Below is a small trained network, with its code and all its weights. Each question gives an input and a target symbol and asks what happens when units are switched off, that is, made to give their printed mean instead of their output.

import numpy as np


def w(rows, s, z=0):
    codes = np.array(rows[::2]) - 128.0
    scale = np.full(codes.shape[1], s)
    scale[-1] = z or s
    return codes * scale


def f(y):
    return np.maximum(y, 0)


def softmax(a):
    e = np.exp(a - a.max(-1, keepdims=True))
    return e / e.sum(-1, keepdims=True)


def log_softmax(a):
    a = a - a.max(-1, keepdims=True)
    return a - np.log(np.exp(a).sum(-1, keepdims=True))


def net(x, mask):
    ids = ['ΛΞΣΦΩαβγδεηθμπτψ'.index(c) for c in x.split()]
    T = len(ids)
    res = E[ids] + P[:T]
    q, k, v = (res @ M[0].T for M in (Q, K, V))
    z = softmax(np.where(np.tri(T) > 0, q @ k.T / 3**0.5, -1e9)) @ v
    res = res + np.where(mask[0], z, O[0][:, -1]) @ O[0][:, :-1]
    y = f(res @ A[0][:, :-1].T + A[0][:, -1])
    res = res + np.where(mask[1:9], y, B[0][:, -1]) @ B[0][:, :-1]
    return log_softmax(res[-1] @ U[:, :-1].T + U[:, -1])


Q, K, V, O, A, B = {}, {}, {}, {}, {}, {}
E = w([
[143,143,95,106,183],'Λ',
[158,45,110,102,190],'Ξ',
[131,182,55,161,141],'Σ',
[96,96,68,133,197],'Φ',
[157,36,82,143,132],'Ω',
[160,146,74,141,130],'α',
[101,203,72,124,203],'β',
[179,112,111,99,138],'γ',
[97,24,68,186,144],'δ',
[102,117,45,195,114],'ε',
[219,11,157,80,139],'η',
[200,110,95,145,71],'θ',
[218,235,112,101,64],'μ',
[254,142,162,64,87],'π',
[191,177,178,13,152],'τ',
[108,251,106,90,125],'ψ',
],0.013)
P = w([
[236,132,6,112,169],'0',
[167,121,47,107,143],'1',
[153,120,149,172,152],'2',
[112,104,56,95,115],'3',
[136,135,187,189,159],'4',
[82,105,63,89,98],'5',
[112,130,195,186,144],'6',
[57,103,66,83,85],'7',
[95,125,202,189,130],'8',
[35,92,76,75,71],'9',
[73,126,207,197,132],'10',
[99,102,56,89,106],'11',
],0.015)
Q[0] = w([
[82,155,254,155,121],'h1',
[183,119,161,142,100],'h1',
[128,131,56,14,101],'h1',
],0.017)
K[0] = w([
[19,103,206,149,62],'h1',
[99,176,138,97,115],'h1',
[170,120,33,167,247],'h1',
],0.014)
V[0] = w([
[50,120,109,133,246],'h1',
[91,220,47,238,105],'h1',
[123,8,82,207,133],'h1',
],0.013)
O[0] = w([
[77,55,71,115,249,1],'h1',
[129,212,83,218,162,207],'h1',
[164,11,121,209,92,205],'h1',
],0.021,0.0057)
A[0] = w([
[99,97,231,206,212,141],'n1',
[28,124,60,132,32,227],'n2',
[148,106,203,8,68,74],'n3',
[126,106,90,164,183,9],'n4',
[135,169,171,164,87,93],'n5',
[104,195,82,52,179,112],'n6',
[125,89,46,70,108,221],'n7',
[123,22,2,200,189,117],'n8',
],0.0076,0.012)
B[0] = w([
[189,44,119,184,152,162],'n1',
[234,131,150,107,184,204],'n2',
[12,131,94,187,171,197],'n3',
[13,63,236,207,140,152],'n4',
[54,78,73,50,117,184],'n5',
[81,2,224,214,166,181],'n6',
[203,170,184,67,253,173],'n7',
[65,173,105,33,64,250],'n8',
],0.0069,0.023)
U = w([
[155,189,64,39,233,163],'Λ',
[136,122,126,17,149,76],'Ξ',
[85,188,67,149,150,98],'Σ',
[64,113,61,74,148,82],'Φ',
[139,100,91,80,87,71],'Ω',
[166,170,54,118,168,209],'α',
[69,119,100,150,194,99],'β',
[255,150,182,105,229,254],'γ',
[59,72,107,137,88,33],'δ',
[57,101,108,223,104,116],'ε',
[143,66,222,136,153,96],'η',
[160,123,228,248,72,149],'θ',
[134,223,197,133,118,103],'μ',
[49,131,173,99,35,75],'π',
[79,148,207,77,162,147],'τ',
[131,178,219,204,195,161],'ψ',
],0.0065,0.0067)

Each question gives the input, a string of symbols that net reads in full, and the target symbol t.
The units are the heads (3 rows each of Q, K, V and O) and the neurons (one row each of A and B). Each row of codes is followed by its name. A weight is (code - 128) times the scale printed after its matrix; where a second scale follows, it is the last column's (O, A, B and U).
mask holds one flag per unit, heads first, then neurons. A switched-off unit (its flag False) gives its mean, the last column of its rows in O or B, instead of its output. The means were averaged over made-up inputs and are rounded, as every weight is.
A unit's drop is (log p(t) with every unit on - log p(t) with that unit switched off) / (log p(t) with every unit on - log p(t) with every unit switched off).
The circuit of an input: a set's keep is (log p(t) with only the set's units on - log p(t) with every unit switched off) / (log p(t) with every unit on - log p(t) with every unit switched off). Starting from all 9 units, units are removed one at a time, each time the one whose removal leaves the highest keep (on an exact tie, the one counted first), for as long as the keep stays at least 0.8.
circuit, biggest first: the units of the circuit, biggest drop first
unit that matters most: the unit with the biggest drop
k most important neurons: the k neurons with the biggest drops, biggest first
input η ε Φ θ Ξ Λ, target η: unit that matters most -> h1
input Ξ ε ε β α α δ, target δ: circuit, biggest first -> (n8 h1)
input ψ θ Ω π θ Ω β Λ η θ, target ψ: circuit, biggest first -> (h1 n6)
input μ η π Φ Λ Φ Ξ τ γ Φ ψ, target ψ: 2 most important neurons -> (n6 n8)
input Φ θ γ ψ θ α γ ε α ψ, target Φ: 2 most important neurons -> (n8 n4)
input ε δ β π, target ε: 2 most important neurons -> (n4 n8)
input Φ Σ γ α, target Φ: circuit, biggest first -> (h1 n8)
input ε θ θ Φ Λ, target θ: circuit, biggest first -> (h1 n8)
input τ δ η, target τ: circuit, biggest first -> (h1 n3)
input δ Λ δ γ η β ε μ θ Σ, target δ: circuit, biggest first -> (h1 n8)
input θ ε τ, target τ: 3 most important neurons -> (n2 n3 n1)
input η θ τ ψ Ω γ Λ ε Φ ε, target η: circuit, biggest first -> (h1 n7)
input Ω τ α Ξ η θ τ ψ ε τ, target Ω: 3 most important neurons -> (n8 n6 n4)
input θ ψ α Σ, target θ: circuit, biggest first -> (h1)
input α ε θ τ γ η, target α: 2 most important neurons -> (n6 n4)
input α μ α γ α Σ, target α: circuit, biggest first -> (h1 n6 n3)
input γ ψ θ γ Σ ψ, target γ: circuit, biggest first -> (n8 n2 n3)
input γ ε β Ξ, target γ: circuit, biggest first -> (n7 n8 n3)
input Ξ τ θ ψ ε γ Φ Σ η Φ θ α, target Ξ: circuit, biggest first -> (h1 n8 n7)
input γ θ β θ η Λ β δ, target γ: 2 most important neurons -> (n2 n7)
input β α θ π β γ Ξ θ μ θ μ ε, target β: 2 most important neurons -> (n4 n6)
input γ θ α θ Φ α, target γ: most important neuron -> (n8)
input π β Λ θ α ε Λ η Ξ ε, target π: 2 most important neurons -> (n3 n5)
input η ε τ Φ, target η: 2 most important neurons -> (n7 n3)
